Each row has a class, written after it.
[   2  -78  198  425  -48 -296   17 -261 -166 -255   16  188   66 -169
  -35   29  -33 -125    0  -70  -51  112  139    1   61   99  -31  -78
  123  -42 -387 -101]  z_532
[ -44  298  158  194 -407  -73  -25 -390   14 -246 -342 -146  -31  149
 -201  260  244 -264   98  -53 -288   60  124  519 -197 -101 -287 -264
  -31   82  172 -280]  z_521
[ 194  -84  298 -237  -73  280  291 -458   76  148 -417  -44  -59 -295
 -110  431   97   78  360 -140 -129   86   90  419   -2 -249 -230   22
  -39    1  312 -254]  z_201
[ 274    3  387  141  145   46  158 -210 -366  -66  -38  -50  192 -144
 -243  397   88  -32  107 -131 -176   -1  -53  177  -84   -4 -240 -165
 -238 -108 -159   81]  z_758
[  -4   96  239  143 -118 -150  -57 -191  180 -142 -243 -163   26 -332
 -173  180  153 -424  144 -238 -301  -27  -72  246 -305  346 -427 -347
   60  112  -87 -421]  z_747
[ 443   97   66  341   49 -514 -135 -186 -352  148   35  -25   73   71
  -39  417  -28 -239 -130   25 -187  372   33   -2 -302  310  -88  -91
 -195 -242 -216  265]  z_563
[  87  205  307  114  152 -414 -186 -189 -332 -217    8  -95   24 -571
  -78   56  413 -384    2 -165 -208  109 -101  262  223  190 -587 -241
   32  101 -155  -12]  z_521
[ 264  228  286  -22  -31 -327   58 -266   50  282 -207   77  -65  -73
  106  165   97  -67  -46   77 -100  207  163  336 -195   33 -216   30
   39   54  249   39]  z_756
[ 106  -95  310 -158  248  507  207 -361 -317  -60 -124 -152  193  264
 -242  372  365 -282  287 -193 -293 -214  -59  306   46 -137  166 -532
 -119  175 -372 -189]  z_563
[ 291    6  164  226  -52   74 -183 -270  179  -18  -70 -116  -80 -547
 -247  236  240 -107  242 -209  -21  139  -26  152    8   78 -445  -36
  158 -218   45    1]  z_202
[ 627  221  426  423 -106 -219 -432 -230 -102    1  136   18  -16 -774
 -108  190  261 -222   17   50 -139  303 -136   53   49  232 -560  -79
   66  -88   94  113]  z_24
[  55  151  205  -41   45 -406 -136 -104 -448  224  -57  -79   39 -170
 -268  283  298 -350  -36  -55 -184  -69 -236  408 -196  130 -599   17
  -99  -83  -64   28]  z_202
[ 121  278   70  154 -407 -239 -121 -176   76 -344 -168  -87  -32 -112
  -66  128  -35  -42  130 -114  -48  -12   36   -4   87  137 -196  -62
  -59   76   58 -262]  z_24
[ 378 -247  468  187  150 -357  313  -59 -246   77  -61  212   95 -582
   59  168   24 -137  -10  -79  119  339  -11  -29  220   77 -430   -6
  173 -310 -316   51]  z_80
[-299   54 -327  275   30 -227 -345   32 -634 -134  212 -270   -1  331
 -359  179  105 -282 -154  -31 -390  173  -82  161 -322 -135   20   27
 -421 -163  -42  224]  z_621
[ 641 -168  640  124   77 -102  146 -392    3  172   97  138   46 -789
   -7  172  110   93  197  -51   47   84  -74  154  185  -12 -322   67
  284 -221    7   21]  z_24
[ 134 -171  204  133   25  192  199 -139  235  101 -217  -33  129   10
  -71  223   94 -232  141 -120   52  259  181   30 -153  -17   15 -315
  200 -220 -190  -92]  z_202
[ 101  213  325  108 -110  -98   64 -603 -139  179  -99  -55 -152 -438
  -23  226  128 -282  285  -42 -242  -34  186  306  -12  110 -188   67
   55   39  366 -358]  z_521
[ 521  244  210  310 -147 -162 -369 -135 -129   29   90 -156   26 -418
 -178  184  229 -117  -50   33 -225   -8 -170  162  -80  117 -343  -78
  114   12 -203  168]  z_865
[ 582  426  404  224 -174 -613 -472 -236   62  342  124  -78  -28 -429
 -235  116  494 -199 -152  -79  -24  283  -24  223 -186  122 -584   -1
  212 -225   80  270]  z_80
[  -7 -155  399  135   13 -495  329 -187 -475  -65  -19   -6  134 -445
   29  193  -11 -238   14 -123 -279  314   28  240   -3    6 -424 -128
   -8 -153  -27 -121]  z_758
[ 185  -56  358  114  -43 -422  390 -443 -140   87   12  -29   93 -390
 -105  217   55  -18  104 -210 -109   66   47  175  -73   55  -98  -41
  100 -248   67 -133]  z_563
[ 262   81  486   95  -86  -20   42 -419  -64   -4  -40  185  -89 -464
   -4  238   71  -44  330    6 -316 -109  -36  272   30  -62 -153 -113
   77  248  -31 -190]  z_756
[ 225  241  442  220  -77  -45  -63 -390 -420 -226 -152 -162  155 -258
 -175  198  244 -365  158 -239 -172   46   74  160  239  118 -178  -96
 -223  -17  199 -249]  z_621
[ 247  141   94  191  -62   53 -419 -142  -74  -39   81  -53  -21 -303
 -418  233  345  -14 -110   31 -255    4 -353  317 -318  137 -501  -72
 -248   -8  219   62]  z_532
[-140   72   13 -142  340 -184  -59 -430 -621  130  -36  -38  -50  188
 -162  212  287 -271   27 -253 -316  -97    8  449  -59  174   -5   32
 -268  200 -194   57]  z_80
[ 310   41  206  -34 -222  356 -108 -219   84  275 -124   56  -11 -206
 -104  182  148 -126  202   -9 -291  107  -55  253 -271  -13 -339 -125
  144  138  114  -62]  z_865
[ -14  273  -58  115 -141 -275 -161 -106  -65  168  -81   -1 -103  170
 -189  208  107 -293 -129  -25 -150  187  193    1 -355   43 -183  -81
 -220  -99  190  -32]  z_529
[ -42  -70  141  -72  185   16  100 -148 -460  171  129  -28   42   44
 -242  172  369  -80 -180  -64 -113   17  -10  335  -25 -415   89   43
 -102  -52 -112  292]  z_563
[  53 -285  177    0   10   30  269   13   45  252   74  176  -50 -392
   57    7 -207   29   14  167  147  398  -27 -368  220 -215   16  107
  218 -196  -60    3]  z_24
[ 129  150  355    3 -168 -332   -8 -452   16 -133 -131   98  -14 -189
  -71  138  142   34  157   -4 -106 -142  170  305   24   -2 -509 -146
  180  120 -113 -433]  z_532
[ 180   78  511  -80 -249  532   61 -462   41 -180 -115  114  -26 -193
 -229  216  200   -8  194  -57 -319 -138   18  405  -39 -401  -43 -110
 -124  379  278 -213]  z_563
[ 264 -141  294   78  111 -183  -91  -53 -190  165   25   18    7 -528
 -113  118  167 -196 -111   37  -74  136 -181   35   18   64 -348   40
   -2 -181   26  -84]  z_563
[ 215   35  123  147 -102 -119  -49 -363 -477 -189 -188 -329  102 -372
 -328  433  325 -241  218 -264 -506   95 -148  496  -52  -34 -380 -246
   17   41 -341  -48]  z_756
[ 421  139  533  -18   32  -20 -250 -215  -62  178   85  195   -4 -566
 -130  229  384 -135   56   97 -141   -3 -127  359 -186   26 -477  -50
  106  254 -205    3]  z_529
[ 249   22  149  -68 -187   30   12   16  225  -61 -101    3   29   21
   68  147   77 -206 -105   57  -35  231  201  128 -166 -303  -72 -254
   90   73  -50    1]  z_201
[ 382  127  275   95 -250 -144  -53  -73  -98   83  -66   65  -13 -426
  -56  172   87 -120   43  149 -134  162 -123  221 -150 -121 -368   76
    0  -23  272  -52]  z_758
[ 430 -271  585  -17   94  346  552 -441 -251 -172 -262  197  347  -38
 -128  336  172  -41  256 -209  -45  -14  -34  251  111  -52   21 -362
  -10   30 -397 -260]  z_865
[ 499 -114  528  -28  -80  108   51 -498  212 -117 -194   38  228 -309
 -198  311  299   47   85 -268  215   -3   -7  225   75   55 -244 -157
    9 -269  118 -227]  z_24
[ -18  -41  100  -69   51  -47  261 -366 -451    5 -237  145  201  510
  -74  349   13 -143  181  -68 -316   94  114  392 -353   74  125 -229
 -146  254 -445  -95]  z_202
[  40  -46  254 -109  177  279 -204  -94  -12   76  276  166 -186 -617
  -66 -130  114  122  159  210 -208 -187 -301  259   26   47 -604  125
  132  312  160  -41]  z_202
[  51 -256  392  -32   35 -126  477 -427 -372 -134 -103   18  220  169
  -83  294   12   80  253 -269   -6  -81  125   88  269 -236  281 -120
  -52 -184 -383 -249]  z_865
[ 296   45  210  291 -256  -75  -66 -255   59  158   41   35    2 -175
  -36  160    9 -127   49   59   69  253  186 -161    6  -67   39   36
  196 -237  -26  -63]  z_747
[ 450  495  361  -10 -246 -100 -451 -211 -110 -170  -52 -225   -5 -339
 -263  362  318 -120  -23 -169 -191  -21   70  255    4 -170 -553   11
 -346   45  401  163]  z_529
[ 203   10  291  247  115 -275  -95  -54 -449 -249  118  -44  120 -373
 -221  317  227 -216  139  -60 -345   34 -372  347 -169  371 -899 -340
  -93  -36 -362  -24]  z_756
[ 349    8  322  255 -131  -25 -152 -113 -211   61  131    5   39 -490
 -271  206  131   -4  -83   21 -179  122 -156  165 -136 -183 -257  146
   22  -53 -153  235]  z_865
[ 503  258  224  303 -150 -408 -369 -178  -94   -4  139   22   67 -164
 -186  263  261 -222  -63   71  -98  273  102   11 -252  -73 -318 -230
   25 -188 -176  123]  z_80
[ 315   47  247  222 -264 -103 -117 -224 -159  -42   19  -59   45 -113
 -172  247    3  -55  -16  108 -270  114 -163  264 -174 -190 -134  -20
  -91 -108  185  105]  z_24
[ 668   49  188  163 -136 -319 -126 -199 -158  428  151   80  119   78
 -113  317   71 -100 -329  186 -112  289  -32   21 -399   57  139  -65
    8 -176 -221  238]  z_621
[ 245 -239  388   95  239  -26   69   17 -185 -122  190  -94  207 -429
  -92  155  285  -66  169 -297   26  231 -106  183   63   22 -488 -179
   32 -335 -123  187]  z_758
[-105  308 -221   17 -181 -465 -276 -260 -172  -33 -186 -378 -120  127
 -249  277  203 -192  -47 -199 -278   25  114  353 -211  -39 -311    7
 -141  -61   65  -24]  z_865
[ -13   21   49  -36  157 -696   49 -150 -522  280  -30  113 -272 -497
  140  211  -44  -97   22  116 -532  280 -211  417  -73  223 -550   76
   49  326 -271  113]  z_758
[ 122 -205   26   91   66  -72 -227 -229   86  170  337  167 -120  -49
   15  -12  174   79   60   60  243   74   59   16  -11  -51  202  251
  204 -203 -151    0]  z_747
[ 210 -204  152  -13  258 -314  129 -105 -538  595  218   98  -76 -296
   33  202   -4  -48    5   53 -267  239 -135   80  -68  171 -246  100
   70 -122 -238  197]  z_758
[  11  239  -28  165   54 -357 -228  -51  -87  -77   63 -233 -138 -220
 -200  103  501 -332 -149 -211 -159   60 -129  418 -164  291 -458 -165
   12   78 -181   64]  z_865
[ 246   40  419   87   26  132  161 -333 -252  -87  -86  -66   15 -333
 -138  233  331  -37  313 -237  -52  -38  -77  326  365 -194 -124  -18
   -1  -41   17   28]  z_865
[ 331  -58  297  193  -26 -211  -89 -133  -62   77  210  263   17 -136
  -59   21   96  -24 -118  193   12  222  111 -222   29 -347  181  -82
  127  -92 -256   46]  z_563
[-208  129  111  -78   26 -373  144 -481 -141 -171 -212 -127   31  122
 -186  219  209 -253  -11 -222 -169  -82  167  289  -43   24 -150 -287
  -77   21  -89 -353]  z_756
[ 167  126  562  274  189   60 -253  -42  104 -328   97  239   24 -496
 -147 -123  354 -163   33  -33  121  -70  -20   -7  226  -34 -422 -199
  -46   12   86 -130]  z_621
[ -48  213   84  162 -130 -255 -158 -190 -160   88  -97 -178  -28 -224
 -174   75  319 -432  -61  -58 -297   -1   48  356 -160   11 -351 -195
  166   21   37 -100]  z_202
[ 175  137  300   92 -375   21   77 -478   34  -32 -114  300   37  191
 -115  128  -55   -8   34  238 -215   12  128  178 -252 -305  128 -165
   48  217   60 -255]  z_24
[ 274 -279  570  133   81  181  358 -186  123  -82  -31  108  153 -122
  -26  142  -32  153  239 -206  165   14  168 -105  199 -320  234  -63
  -14 -328    9  -82]  z_865
[ 385   20  297  138 -139 -306   50 -127   45  102  -77 -127   21 -551
  150   13   -9 -118   -3  -93   11   67  120  -72  327   75  -84  -26
  477  -21 -401  -45]  z_758
[ 284 -102  301  179  -66  336  418 -438   94 -227 -365   21   18 -130
  -36  284 -219  -81  529 -146  -70   99  234   13  100  -68  125  -94
   70   30 -140 -381]  z_758
[ 121 -130  288   46 -302  -10  457 -285  -75 -257 -361 -167  273  357
 -332  407    0   29   29 -142 -129  249   60  340 -302 -415   22 -189
 -268 -330  194 -199]  z_80
[  50  141  158   43 -164  234 -221  159  195 -332 -121 -105   -6 -194
  -33   51   46  -69  156 -189   22  -94 -131 -136  191  212 -297 -112
 -288  -14  347 -162]  z_521
[ 129  -15   22  215 -284 -428  120 -255  -75  329 -165   66  -63  -79
    9  171    0 -153  -66   15 -207  326  212  132 -262  -67   29  -10
  224 -182  -22  -81]  z_756
[ 347 -152  579    8    0  371  116   -5  185  181  -75  276  226  -59
 -136  209  155 -181  -69   81  -37  208 -127   81 -453 -116   30 -252
 -194  -26  174  -91]  z_865
[ 298  -29  537  101 -153 -542   84 -399  142   63  106  141   64 -640
   26   41   50  -98   96   83  108  137  244  -91   82 -192 -157  -33
  469 -128 -237 -398]  z_532
[ 308  121  124  221 -102 -351 -190  -54 -166  -69  -69 -390  163 -289
 -105  275  261 -470   43 -252 -186  357   41  147 -182  289 -367 -253
  -24 -239    9  -41]  z_202
[ 246  -81  427  234  147 -531  140 -240 -353  247  163  384   -4 -348
   84  184  -38  -82   80   42 -188  150  -59  -23  -39  273 -135  -96
   96   -4 -485   45]  z_521
[ -78  104   20   85  -71  185  -63 -174 -304 -117  -16 -221   11   73
 -212  169  158  -54   -2 -148 -297  -83   46  319  -34 -182   13  -44
 -203   89   81  113]  z_201
[ -62   41   75  -30    3  -79  -40 -222 -109  135 -163  -12  -49  -44
   34  123  116 -256  201 -115 -116    4  128  190   -3  139 -282  -90
   21  -62  165 -265]  z_621
[ 341  218  258 -102   70 -267    2 -248 -276  131   30  142   99 -247
  -58  253  325 -195 -106   95 -161  158 -204  282 -179  286 -410 -293
  -62  227 -100   13]  z_24
[ 194  142  300  201  -85 -446   52 -158 -260 -251 -242 -140  184 -101
 -238  276  255 -333  -62 -254    4  249  115  214  -60  -92 -258  -82
 -294 -332  239  -59]  z_202
[ 393   39  250   71 -111  202 -108 -254  123  150  -90 -153  140   27
 -235  333  232 -124  162 -199   20  176  148  -14 -177  -59   15 -157
  -86 -338  137  -33]  z_521
[ -50   11  443  -88  134  -34  -25 -166 -311   55  167   20  -16 -188
 -101   81  364 -123   10 -107 -306 -142 -238  431   50   48 -292 -176
  -54  276 -154  -31]  z_865
[ 306  -39  323  272 -235   15   69  -54  -35   43  -37  417   25 -264
  -91   97 -139  105 -123  186  -59  254  -25 -185  -32 -187 -126    6
    8  -43  -92  136]  z_521
[ 444   47  575  283 -195  512  135 -316   -2 -216 -135  -82  193    4
 -303  250  160 -126  399 -204 -108 -223   55  227    2 -176  -41 -244
   74  -32 -193 -191]  z_758
